Below are the code and all the weights of a small trained network. Each question names an input and a class and asks about switching units off, where a switched-off unit gives its printed mean instead of its output.

import numpy as np


def w(rows, s, z=0):
    codes = np.array(rows[::2]) - 128.0
    scale = np.full(codes.shape[1], s)
    scale[-1] = z or s
    return codes * scale


def norm(h):
    return h / np.sqrt((h * h).mean(-1, keepdims=True) + 1e-5)


def f(y):
    return np.maximum(y, 0)


def log_softmax(a):
    a = a - a.max(-1, keepdims=True)
    return a - np.log(np.exp(a).sum(-1, keepdims=True))


def net(x, mask):
    res = np.array(x, float).reshape(1, 4) / 4 @ E
    u = 0
    for l in range(3):
        y = f(norm(res) @ A[l][:, :-1].T + A[l][:, -1])
        res = res + np.where(mask[u : u + 3], y, B[l][:, -1]) @ B[l][:, :-1]
        u += 3
    return log_softmax(norm(res)[-1] @ U[:, :-1].T + U[:, -1])


A, B = {}, {}
E = w([
[246,190,8,101,104,95,71],'x0',
[161,192,168,100,218,137,151],'x1',
[102,196,114,126,130,208,154],'x2',
[201,112,134,194,150,121,183],'x3',
],0.014)
A[0] = w([
[136,173,100,175,68,253,164,42],'L0N0',
[113,77,83,190,18,173,151,2],'L0N1',
[192,107,110,248,105,175,181,39],'L0N2',
],0.021,0.014)
B[0] = w([
[68,111,101,163,215,63,120,232],'L0N0',
[164,198,212,197,93,110,53,225],'L0N1',
[132,118,139,3,85,141,189,253],'L0N2',
],0.025,0.0075)
A[1] = w([
[159,66,133,130,104,95,119,65],'L1N0',
[144,146,3,188,78,154,161,2],'L1N1',
[72,137,98,115,106,146,75,4],'L1N2',
],0.038,0.0048)
B[1] = w([
[2,148,112,156,229,67,108,254],'L1N0',
[145,199,35,185,124,99,174,237],'L1N1',
[161,84,223,3,80,91,237,248],'L1N2',
],0.0097,0.0066)
A[2] = w([
[159,110,173,197,114,252,71,65],'L2N0',
[60,10,171,230,82,252,181,1],'L2N1',
[201,174,182,123,245,210,151,19],'L2N2',
],0.027,0.0031)
B[2] = w([
[177,193,180,159,179,132,163,156],'L2N0',
[178,182,7,95,119,107,125,232],'L2N1',
[118,111,160,153,77,130,88,254],'L2N2',
],0.022,0.011)
U = w([
[204,170,10,129,130,146,111,254],'0',
[154,160,210,172,78,130,44,86],'1',
[120,75,184,23,117,134,190,48],'2',
[67,80,128,153,248,87,111,139],'3',
[148,113,160,143,155,146,169,174],'4',
],0.013,0.0029)

Each question gives the input, the list of numbers given to net, and the class t.
The units are the neurons (one row each of A and B). Each row of codes is followed by its name. A weight is (code - 128) times the scale printed after its matrix; where a second scale follows, it is the last column's (A, B and U).
mask holds one flag per neuron, layer by layer. A switched-off neuron (its flag False) gives its mean, the last column of its row in B, instead of its output. The means were averaged over made-up inputs and are rounded, as every weight is.
A unit's drop is (log p(t) with every unit on - log p(t) with that unit switched off) / (log p(t) with every unit on - log p(t) with every unit switched off).
The circuit of an input: a set's keep is (log p(t) with only the set's units on - log p(t) with every unit switched off) / (log p(t) with every unit on - log p(t) with every unit switched off). Starting from all 9 units, units are removed one at a time, each time the one whose removal leaves the highest keep (on an exact tie, the one counted first), for as long as the keep stays at least 0.8.
units of the circuit, in order: the units of the circuit, biggest drop first
top k neurons: the k neurons with the biggest drops, biggest first
k most important neurons of layer l: the k neurons of layer l with the biggest drops, biggest first
drop when u is switched off: that unit's drop, to one decimal
input [-2,3,4,-1], class 3: units of the circuit, in order -> [L0N0]
input [2,4,-4,-3], class 1: units of the circuit, in order -> [L0N0; L2N1]
input [3,7,7,8], class 2: units of the circuit, in order -> [L0N2; L2N1]
input [7,-6,-3,8], class 2: top 2 neurons -> [L0N2; L2N1]
input [-4,1,-2,-4], class 0: top 4 neurons -> [L2N1; L0N2; L0N0; L1N0]
input [2,7,-8,6], class 3: top 2 neurons -> [L1N0; L0N1]
input [-8,7,4,6], class 0: top 2 neurons -> [L2N1; L0N1]
input [-3,5,5,2], class 1: top 2 neurons -> [L2N2; L1N0]
input [-2,-3,-7,-4], class 3: top 2 neurons -> [L1N0; L0N2]
input [6,-2,-4,-8], class 2: top 2 neurons -> [L1N2; L2N1]
input [4,8,-3,-8], class 1: units of the circuit, in order -> [L0N2; L2N1]
input [-6,-3,-4,-5], class 0: units of the circuit, in order -> [L2N1; L0N2]
input [6,2,-4,-7], class 2: top 3 neurons -> [L1N2; L2N1; L0N1]
input [4,8,6,-5], class 1: units of the circuit, in order -> [L2N2]
input [6,0,-8,2], class 3: top 2 neurons -> [L1N0; L2N1]
input [-7,0,-7,7], class 0: top 2 neurons -> [L2N1; L0N0]
input [7,-6,5,8], class 2: top 3 neurons -> [L0N2; L2N1; L1N1]
input [-5,-5,3,-4], class 0: top 2 neurons -> [L2N1; L0N2]
input [-7,8,6,8], class 1: top 2 neurons -> [L2N2; L1N2]
input [-6,-8,6,6], class 1: top neuron -> [L0N1]
input [5,-2,-8,6], class 3: 2 most important neurons of layer 1 -> [L1N0; L1N2]
input [5,-6,-8,3], class 3: 2 most important neurons of layer 2 -> [L2N1; L2N2]
input [-4,7,-1,4], class 1: drop when L2N2 is switched off -> 1.8
input [-2,1,7,-3], class 3: drop when L0N0 is switched off -> 1.7
input [3,-5,0,0], class 1: drop when L0N1 is switched off -> 1.2
input [-1,-3,-7,0], class 3: drop when L1N0 is switched off -> 0.5
input [-7,-5,0,1], class 0: units of the circuit, in order -> [L2N1]
